Below are the code and all the weights of a small trained network. Each question names an input and a target symbol and asks about switching units off, where a switched-off unit gives its printed mean instead of its output.

import numpy as np


def w(rows, s, z=0):
    codes = np.array(rows[::2]) - 128.0
    scale = np.full(codes.shape[1], s)
    scale[-1] = z or s
    return codes * scale


def f(y):
    return y / 2 * (1 + np.tanh(0.7978845608 * (y + 0.044715 * y**3)))


def softmax(a):
    e = np.exp(a - a.max(-1, keepdims=True))
    return e / e.sum(-1, keepdims=True)


def log_softmax(a):
    a = a - a.max(-1, keepdims=True)
    return a - np.log(np.exp(a).sum(-1, keepdims=True))


def net(x, mask):
    ids = ['ΣΩαβγεηθψ'.index(c) for c in x.split()]
    T = len(ids)
    res = E[ids] + P[:T]
    r = res
    for j in range(3):
        rows = slice(3 * j, 3 * j + 3)
        q, k, v = (r @ M[0][rows].T for M in (Q, K, V))
        z = softmax(np.where(np.tri(T) > 0, q @ k.T / 3**0.5, -1e9)) @ v
        o = O[0][rows]
        res = res + np.where(mask[j], z, o[:, -1]) @ o[:, :-1]
    y = f(res @ A[0][:, :-1].T + A[0][:, -1])
    res = res + np.where(mask[3:15], y, B[0][:, -1]) @ B[0][:, :-1]
    return log_softmax(res[-1] @ U[:, :-1].T + U[:, -1])


Q, K, V, O, A, B = {}, {}, {}, {}, {}, {}
E = w([
[59,177,228],'Σ',
[94,56,68],'Ω',
[76,79,174],'α',
[21,140,41],'β',
[107,118,150],'γ',
[103,6,125],'ε',
[85,82,122],'η',
[97,157,136],'θ',
[220,162,193],'ψ',
],0.013)
P = w([
[2,127,161],'0',
[121,47,131],'1',
[100,38,146],'2',
[133,73,126],'3',
[107,63,151],'4',
[149,102,122],'5',
[94,59,154],'6',
[105,89,153],'7',
[138,117,146],'8',
[71,64,177],'9',
[94,105,168],'10',
[76,77,167],'11',
[116,183,184],'12',
[109,112,182],'13',
],0.0059)
Q[0] = w([
[148,86,93],'head 1',
[201,237,96],'head 1',
[54,141,70],'head 1',
[251,171,180],'head 2',
[155,39,111],'head 2',
[121,40,89],'head 2',
[212,152,128],'head 3',
[122,249,148],'head 3',
[230,225,169],'head 3',
],0.011)
K[0] = w([
[191,33,167],'head 1',
[159,12,114],'head 1',
[73,168,196],'head 1',
[118,69,177],'head 2',
[187,146,194],'head 2',
[234,148,119],'head 2',
[204,80,176],'head 3',
[215,95,163],'head 3',
[199,102,147],'head 3',
],0.011)
V[0] = w([
[43,254,90],'head 1',
[172,169,125],'head 1',
[26,78,151],'head 1',
[94,91,65],'head 2',
[50,153,72],'head 2',
[95,122,78],'head 2',
[166,58,165],'head 3',
[136,103,188],'head 3',
[27,147,89],'head 3',
],0.01)
O[0] = w([
[198,197,88,99],'head 1',
[56,163,161,61],'head 1',
[234,74,137,254],'head 1',
[173,109,75,168],'head 2',
[198,63,56,129],'head 2',
[175,139,60,141],'head 2',
[55,1,138,137],'head 3',
[101,20,223,124],'head 3',
[196,178,72,239],'head 3',
],0.006,0.0071)
A[0] = w([
[91,75,61,138],'neuron 1',
[184,101,130,255],'neuron 2',
[154,89,67,92],'neuron 3',
[94,180,143,97],'neuron 4',
[123,138,39,160],'neuron 5',
[155,216,74,134],'neuron 6',
[79,174,220,83],'neuron 7',
[245,142,144,220],'neuron 8',
[79,106,21,144],'neuron 9',
[134,141,87,209],'neuron 10',
[63,106,38,178],'neuron 11',
[116,115,108,171],'neuron 12',
],0.011,0.005)
B[0] = w([
[176,99,164,208],'neuron 1',
[75,147,126,254],'neuron 2',
[202,131,164,213],'neuron 3',
[157,74,72,120],'neuron 4',
[119,113,191,193],'neuron 5',
[67,101,2,162],'neuron 6',
[171,106,103,136],'neuron 7',
[98,155,126,240],'neuron 8',
[181,132,213,202],'neuron 9',
[110,141,147,174],'neuron 10',
[151,118,184,192],'neuron 11',
[153,155,190,156],'neuron 12',
],0.0084,0.0099)
U = w([
[158,250,101,194],'Σ',
[122,180,162,188],'Ω',
[99,104,80,43],'α',
[121,187,48,101],'β',
[22,163,169,215],'γ',
[114,72,91,102],'ε',
[152,211,205,2],'η',
[117,161,85,115],'θ',
[74,134,134,99],'ψ',
],0.011,0.0074)

Each question gives the input, a string of symbols that net reads in full, and the target symbol t.
The units are the heads (3 rows each of Q, K, V and O) and the neurons (one row each of A and B). Each row of codes is followed by its name. A weight is (code - 128) times the scale printed after its matrix; where a second scale follows, it is the last column's (O, A, B and U).
mask holds one flag per unit, heads first, then neurons. A switched-off unit (its flag False) gives its mean, the last column of its rows in O or B, instead of its output. The means were averaged over made-up inputs and are rounded, as every weight is.
A unit's drop is (log p(t) with every unit on - log p(t) with that unit switched off) / (log p(t) with every unit on - log p(t) with every unit switched off).
The circuit of an input: a set's keep is (log p(t) with only the set's units on - log p(t) with every unit switched off) / (log p(t) with every unit on - log p(t) with every unit switched off). Starting from the 12 units with the biggest drops (on a tie, the unit counted first), units are removed one at a time, each time the one whose removal leaves the highest keep (on an exact tie, the one counted first), for as long as the keep stays at least 0.8.
units of the circuit, in order: the units of the circuit, biggest drop first
top k neurons: the k neurons with the biggest drops, biggest first
which heads matter: for each layer, one digit per head in row order, 1 if its drop is at least 0.15 and else 0, layers parted by /
drop of u: that unit's drop, to one decimal
input β ε ψ Ω ε Ω β Ω η Ω Σ Ω Ω, target Σ: which heads matter -> 001
input β Ω ε, target Σ: which heads matter -> 001
input γ β ε β Ω Ω Ω θ Σ, target Σ: units of the circuit, in order -> (head 1; head 2)
input ε Ω Ω, target η: units of the circuit, in order -> (neuron 9; head 2; neuron 3; neuron 6)
input Ω Ω ε ψ ψ ψ ε η, target γ: units of the circuit, in order -> (head 1)
input ε ψ Ω Ω α ψ ψ Ω ψ Ω Ω, target γ: which heads matter -> 110
input ψ ε ψ θ θ, target γ: units of the circuit, in order -> (head 3; head 1)
input β Ω Ω Ω ε ε ε, target β: units of the circuit, in order -> (head 3; neuron 6; head 1)
input Ω Ω ψ ε Ω ε Ω α Ω Ω ψ ε ψ, target γ: units of the circuit, in order -> (head 3; neuron 3)
input Ω Ω β β ε β ε θ η, target Σ: top 2 neurons -> (neuron 3; neuron 8)
input ε Ω γ, target ε: units of the circuit, in order -> (head 3; head 1; head 2)
input ε Ω ε α γ, target ε: which heads matter -> 101
input β ψ ε Ω Ω ε Ω Ω η, target β: which heads matter -> 001
input θ ε Ω ψ Ω Ω Ω, target γ: which heads matter -> 010
input Ω Ω Ω ψ ε, target γ: which heads matter -> 110
input θ ψ Ω Ω Ω Ω η ε, target γ: which heads matter -> 010
input Ω θ Ω β, target Σ: which heads matter -> 101
input ε Ω α, target ε: units of the circuit, in order -> (head 3; head 1; head 2)
input θ ε β, target Σ: top 3 neurons -> (neuron 6; neuron 9; neuron 3)
input Ω Ω ψ η, target γ: drop of head 1 -> 0.2
input β Ω ψ β Ω γ α, target Σ: drop of head 3 -> 0.5
input Σ Ω ψ η Σ Ω α ψ, target γ: drop of neuron 2 -> 0.0
input β Ω Ω ε Σ β η ε α, target Σ: drop of head 3 -> 0.3
